Below are the code and all the weights of a small trained network. Each question names an input and a target symbol and asks about switching units off, where a switched-off unit gives its printed mean instead of its output.

import numpy as np


def w(rows, s, z=0):
    codes = np.array(rows[::2]) - 128.0
    scale = np.full(codes.shape[1], s)
    scale[-1] = z or s
    return codes * scale


def norm(h):
    return h / np.sqrt((h * h).mean(-1, keepdims=True) + 1e-5)


def f(y):
    return np.maximum(y, 0)


def softmax(a):
    e = np.exp(a - a.max(-1, keepdims=True))
    return e / e.sum(-1, keepdims=True)


def log_softmax(a):
    a = a - a.max(-1, keepdims=True)
    return a - np.log(np.exp(a).sum(-1, keepdims=True))


def net(x, mask):
    ids = ['ΔΨβημξπσφω'.index(c) for c in x.split()]
    T = len(ids)
    res = E[ids] + P[:T]
    u = 0
    for l in range(3):
        q, k, v = (norm(res) @ M[l].T for M in (Q, K, V))
        z = softmax(np.where(np.tri(T) > 0, q @ k.T / 3**0.5, -1e9)) @ v
        res = res + np.where(mask[u], z, O[l][:, -1]) @ O[l][:, :-1]
        u += 1
        y = f(norm(res) @ A[l][:, :-1].T + A[l][:, -1])
        res = res + np.where(mask[u : u + 12], y, B[l][:, -1]) @ B[l][:, :-1]
        u += 12
    return log_softmax(norm(res)[-1] @ U[:, :-1].T + U[:, -1])


Q, K, V, O, A, B = {}, {}, {}, {}, {}, {}
E = w([
[50,115,171,22,28,158],'Δ',
[27,88,66,76,101,93],'Ψ',
[213,117,152,52,129,90],'β',
[20,43,208,204,85,227],'η',
[143,137,42,97,127,171],'μ',
[36,141,72,186,96,177],'ξ',
[170,48,148,196,183,88],'π',
[120,166,163,165,221,170],'σ',
[153,114,250,134,166,245],'φ',
[133,128,211,205,90,99],'ω',
],0.02)
P = w([
[87,186,187,53,212,14],'0',
[171,2,139,86,59,234],'1',
[107,53,178,44,34,217],'2',
[59,113,160,79,60,157],'3',
[129,58,172,113,43,186],'4',
[101,66,187,81,43,181],'5',
],0.0071)
Q[0] = w([
[131,189,79,135,126,95],'L0H0',
[107,114,198,42,91,118],'L0H0',
[128,254,75,192,217,27],'L0H0',
],0.0074)
K[0] = w([
[177,151,194,131,55,140],'L0H0',
[81,48,168,128,254,57],'L0H0',
[153,5,152,121,42,168],'L0H0',
],0.0067)
V[0] = w([
[161,2,180,93,67,157],'L0H0',
[111,37,82,226,151,125],'L0H0',
[12,156,163,156,139,177],'L0H0',
],0.0064)
O[0] = w([
[171,31,220,218,169,122,143],'L0H0',
[114,116,130,190,142,41,110],'L0H0',
[160,206,118,254,114,170,254],'L0H0',
],0.0084,0.0036)
A[0] = w([
[185,174,127,108,137,116,67],'L0N0',
[144,98,110,159,247,130,58],'L0N1',
[77,98,66,165,96,78,163],'L0N2',
[175,209,163,89,134,92,102],'L0N3',
[161,165,66,99,124,173,79],'L0N4',
[85,69,193,97,176,162,112],'L0N5',
[122,90,132,110,146,214,58],'L0N6',
[116,99,90,117,79,94,3],'L0N7',
[174,145,171,158,110,130,58],'L0N8',
[194,110,118,154,175,39,93],'L0N9',
[187,143,84,93,123,155,167],'L0N10',
[150,146,147,166,67,128,109],'L0N11',
],0.013,0.0041)
B[0] = w([
[151,199,122,162,108,95,142],'L0N0',
[87,71,107,66,175,198,164],'L0N1',
[85,116,122,121,245,202,228],'L0N2',
[163,140,172,154,123,92,165],'L0N3',
[94,169,151,112,74,166,158],'L0N4',
[166,66,118,128,94,167,249],'L0N5',
[129,158,112,156,135,189,208],'L0N6',
[58,92,139,92,153,202,156],'L0N7',
[135,91,105,170,139,88,233],'L0N8',
[122,143,207,86,78,117,169],'L0N9',
[120,145,159,147,43,77,164],'L0N10',
[89,95,69,175,139,107,255],'L0N11',
],0.011,0.0058)
Q[1] = w([
[235,168,93,161,152,74],'L1H0',
[140,138,88,92,30,171],'L1H0',
[188,222,134,60,254,77],'L1H0',
],0.0054)
K[1] = w([
[156,97,44,101,140,159],'L1H0',
[149,140,116,92,162,95],'L1H0',
[180,96,1,166,135,113],'L1H0',
],0.0081)
V[1] = w([
[225,199,211,138,209,133],'L1H0',
[188,105,114,126,120,254],'L1H0',
[136,192,108,233,73,145],'L1H0',
],0.0097)
O[1] = w([
[245,123,55,190,161,64,85],'L1H0',
[218,171,191,141,224,172,249],'L1H0',
[134,193,104,206,50,216,240],'L1H0',
],0.011,0.0017)
A[1] = w([
[162,159,162,98,118,66,1],'L1N0',
[91,135,104,151,138,141,35],'L1N1',
[94,116,58,154,118,143,70],'L1N2',
[177,135,154,188,143,103,29],'L1N3',
[122,79,155,163,142,113,81],'L1N4',
[169,200,36,115,148,98,15],'L1N5',
[150,141,198,158,46,69,129],'L1N6',
[91,113,64,148,174,156,160],'L1N7',
[78,159,62,91,95,55,56],'L1N8',
[168,128,7,92,82,153,64],'L1N9',
[116,147,185,186,189,134,97],'L1N10',
[86,122,187,188,131,130,112],'L1N11',
],0.014,0.0068)
B[1] = w([
[167,77,64,134,2,76,138],'L1N0',
[154,132,101,111,159,57,149],'L1N1',
[87,169,77,88,109,79,182],'L1N2',
[144,129,137,178,204,149,168],'L1N3',
[100,105,95,119,174,182,196],'L1N4',
[122,169,244,194,19,113,133],'L1N5',
[155,104,7,42,111,148,244],'L1N6',
[215,162,92,59,230,110,228],'L1N7',
[85,73,214,167,95,243,141],'L1N8',
[17,195,159,113,48,158,148],'L1N9',
[113,75,76,122,181,117,212],'L1N10',
[120,92,57,158,136,151,254],'L1N11',
],0.0088,0.0074)
Q[2] = w([
[160,145,49,64,123,219],'L2H0',
[46,131,160,131,119,104],'L2H0',
[162,2,38,133,88,220],'L2H0',
],0.0087)
K[2] = w([
[98,145,187,182,141,22],'L2H0',
[157,178,102,144,96,164],'L2H0',
[9,243,200,165,152,2],'L2H0',
],0.0081)
V[2] = w([
[137,94,56,125,107,91],'L2H0',
[117,199,99,63,112,124],'L2H0',
[109,91,53,81,251,111],'L2H0',
],0.013)
O[2] = w([
[118,27,130,238,125,127,198],'L2H0',
[80,167,93,147,177,2,124],'L2H0',
[86,156,186,193,59,103,253],'L2H0',
],0.015,0.0063)
A[2] = w([
[170,155,216,69,145,162,73],'L2N0',
[220,104,101,127,47,61,70],'L2N1',
[140,101,165,174,168,92,116],'L2N2',
[95,124,121,47,99,174,2],'L2N3',
[89,123,189,87,131,134,60],'L2N4',
[189,123,94,108,169,49,26],'L2N5',
[154,63,107,78,160,164,22],'L2N6',
[137,204,163,66,84,87,74],'L2N7',
[164,98,202,112,107,85,41],'L2N8',
[247,112,135,148,168,117,85],'L2N9',
[113,108,129,63,13,145,48],'L2N10',
[122,47,156,183,249,115,1],'L2N11',
],0.014,0.0055)
B[2] = w([
[48,150,218,126,185,118,175],'L2N0',
[122,193,112,57,140,248,186],'L2N1',
[119,172,95,169,118,59,188],'L2N2',
[199,129,169,140,73,110,156],'L2N3',
[164,174,144,143,98,182,161],'L2N4',
[106,68,109,128,166,87,143],'L2N5',
[182,81,80,92,152,147,181],'L2N6',
[80,145,143,66,247,222,148],'L2N7',
[172,148,90,142,97,42,148],'L2N8',
[154,113,63,141,110,95,191],'L2N9',
[132,101,182,158,77,35,173],'L2N10',
[98,161,120,173,194,52,253],'L2N11',
],0.012,0.0064)
U = w([
[132,90,63,164,96,102,181],'Δ',
[83,223,144,158,91,113,169],'Ψ',
[199,155,168,183,142,187,56],'β',
[148,90,175,124,161,48,146],'η',
[101,93,101,143,95,205,109],'μ',
[187,181,148,149,177,132,173],'ξ',
[56,103,124,49,161,157,56],'π',
[81,126,182,124,115,98,186],'σ',
[169,174,89,81,113,112,197],'φ',
[107,252,63,170,139,145,2],'ω',
],0.013,0.0044)

Each question gives the input, a string of symbols that net reads in full, and the target symbol t.
The units are the heads (3 rows each of Q, K, V and O) and the neurons (one row each of A and B). Each row of codes is followed by its name. A weight is (code - 128) times the scale printed after its matrix; where a second scale follows, it is the last column's (O, A, B and U).
mask holds one flag per unit, layer by layer, with each layer's heads first. A switched-off unit (its flag False) gives its mean, the last column of its rows in O or B, instead of its output. The means were averaged over made-up inputs and are rounded, as every weight is.
A unit's drop is (log p(t) with every unit on - log p(t) with that unit switched off) / (log p(t) with every unit on - log p(t) with every unit switched off).
The circuit of an input: a set's keep is (log p(t) with only the set's units on - log p(t) with every unit switched off) / (log p(t) with every unit on - log p(t) with every unit switched off). Starting from the 12 units with the biggest drops (on a tie, the unit counted first), units are removed one at a time, each time the one whose removal leaves the highest keep (on an exact tie, the one counted first), for as long as the keep stays at least 0.8.
circuit, biggest first: the units of the circuit, biggest drop first
k most important neurons: the k neurons with the biggest drops, biggest first
top k neurons in layer l: the k neurons of layer l with the biggest drops, biggest first
drop of u: that unit's drop, to one decimal
input φ ω φ ω ω ξ, target β: circuit, biggest first -> L2H0; L1H0
input φ ω ω, target β: circuit, biggest first -> L1H0
input ω ξ μ π, target η: circuit, biggest first -> L0N9; L0H0
input ξ ω π, target ω: circuit, biggest first -> L0H0; L1H0
input Ψ ξ ω Ψ ω σ, target Ψ: 2 most important neurons -> L0N2; L1N6
input σ ω σ Ψ, target φ: 2 most important neurons -> L1N5; L0N2
input ξ ξ Δ, target Ψ: circuit, biggest first -> L0H0; L2H0
input Ψ ξ ω ω Ψ ξ, target Ψ: circuit, biggest first -> L2H0; L1N6
input ξ μ ω, target ω: circuit, biggest first -> L2H0; L1H0
input Δ μ Ψ, target π: 2 most important neurons -> L0N2; L2N0
input ω β Ψ φ, target Δ: top 2 neurons in layer 0 -> L0N5; L0N9
input Ψ ξ Ψ, target Ψ: 2 most important neurons -> L0N2; L2N4
input ξ ω ω π π ξ, target ω: 2 most important neurons -> L1N7; L1N6
input η μ ω ω Δ ω, target μ: circuit, biggest first -> L2H0; L0N11
input Ψ μ ω, target Ψ: circuit, biggest first -> L2H0
input Δ π ω Ψ π Δ, target σ: 2 most important neurons -> L2N10; L2N0
input Ψ ξ ω η, target Ψ: 2 most important neurons -> L0N2; L1N6
input Δ φ ω β, target φ: top 2 neurons in layer 0 -> L0N2; L0N10
input π β ω π ω π, target η: circuit, biggest first -> L0H0; L0N9
input η ω ω ω, target μ: circuit, biggest first -> L2H0
input β π η β, target η: 2 most important neurons -> L2N10; L1N11
input Ψ ω μ β β, target φ: 2 most important neurons -> L2N1; L0N3
input ξ ω η ξ, target ω: drop of L2H0 -> 0.3
input ω ω φ ω φ Δ, target Δ: drop of L2H0 -> 0.6
input π ω Δ, target σ: drop of L2N4 -> 0.0
